Here is a tiny trained network, its code and every weight. The questions are about switching its units off for an input and a class, where a switched-off unit gives its printed mean instead of its output.

import numpy as np


def w(rows, s, z=0):
    codes = np.array(rows[::2]) - 128.0
    scale = np.full(codes.shape[1], s)
    scale[-1] = z or s
    return codes * scale


def f(y):
    return np.maximum(y, 0)


def log_softmax(a):
    a = a - a.max(-1, keepdims=True)
    return a - np.log(np.exp(a).sum(-1, keepdims=True))


def net(x, mask):
    res = np.array(x, float).reshape(1, 6) / 4 @ E
    y = f(res @ A[0][:, :-1].T + A[0][:, -1])
    res = res + np.where(mask, y, B[0][:, -1]) @ B[0][:, :-1]
    return log_softmax(res[-1] @ U[:, :-1].T + U[:, -1])


A, B = {}, {}
E = w([
[128,121,131],'x0',
[126,128,126],'x1',
[131,130,127],'x2',
[121,112,36],'x3',
[7,161,130],'x4',
[142,185,198],'x5',
],0.012)
A[0] = w([
[126,60,57,99],'n1',
[117,215,159,89],'n2',
[122,80,155,114],'n3',
[225,136,69,141],'n4',
[250,104,167,208],'n5',
[190,98,76,118],'n6',
[82,85,123,184],'n7',
[88,176,165,70],'n8',
[106,160,163,74],'n9',
[237,140,164,2],'n10',
],0.013,0.009)
B[0] = w([
[181,74,130,188],'n1',
[108,89,205,165],'n2',
[109,150,66,136],'n3',
[136,51,164,206],'n4',
[147,205,23,253],'n5',
[195,70,188,186],'n6',
[88,234,110,181],'n7',
[170,27,164,159],'n8',
[123,77,161,148],'n9',
[27,254,198,175],'n10',
],0.0097,0.014)
U = w([
[164,109,10,180],'0',
[104,143,132,216],'1',
[183,12,166,3],'2',
],0.013,0.0048)

Each question gives the input, the list of numbers given to net, and the class t.
The units are the neurons (one row each of A and B). Each row of codes is followed by its name. A weight is (code - 128) times the scale printed after its matrix; where a second scale follows, it is the last column's (A, B and U).
mask holds one flag per neuron, in row order. A switched-off neuron (its flag False) gives its mean, the last column of its row in B, instead of its output. The means were averaged over made-up inputs and are rounded, as every weight is.
A unit's drop is (log p(t) with every unit on - log p(t) with that unit switched off) / (log p(t) with every unit on - log p(t) with every unit switched off).
The circuit of an input: a set's keep is (log p(t) with only the set's units on - log p(t) with every unit switched off) / (log p(t) with every unit on - log p(t) with every unit switched off). Starting from all 10 units, units are removed one at a time, each time the one whose removal leaves the highest keep (on an exact tie, the one counted first), for as long as the keep stays at least 0.8.
units of the circuit, in order: the units of the circuit, biggest drop first
top k neurons: the k neurons with the biggest drops, biggest first
drop when u is switched off: that unit's drop, to one decimal
input [-4,-5,-3,-7,7,2], class 2: top 2 neurons : [n8 n5]
input [-5,-5,4,-8,0,-1], class 0: top 3 neurons : [n10 n4 n6]
input [7,1,-3,2,-6,-4], class 2: top 2 neurons : [n6 n4]
input [-6,-2,5,-5,-5,0], class 0: top 2 neurons : [n5 n2]
input [-1,2,6,7,-2,-1], class 2: top 3 neurons : [n5 n6 n4]
input [2,-7,-6,7,-5,-5], class 2: top 2 neurons : [n6 n4]
input [-4,-7,7,3,-4,-3], class 2: units of the circuit, in order : [n6]
input [-6,-6,6,-4,-7,0], class 0: top 2 neurons : [n5 n2]
input [-4,1,-1,-1,-7,4], class 1: top 3 neurons : [n10 n1 n4]
input [7,0,3,-1,8,5], class 2: top 3 neurons : [n8 n5 n10]
input [7,-1,-3,-6,-5,7], class 1: drop when n6 is switched off : 0.0
input [-1,-5,-3,4,-5,-1], class 2: drop when n4 is switched off : 1.2
input [7,1,-6,-2,-5,6], class 1: drop when n10 is switched off : 2.2
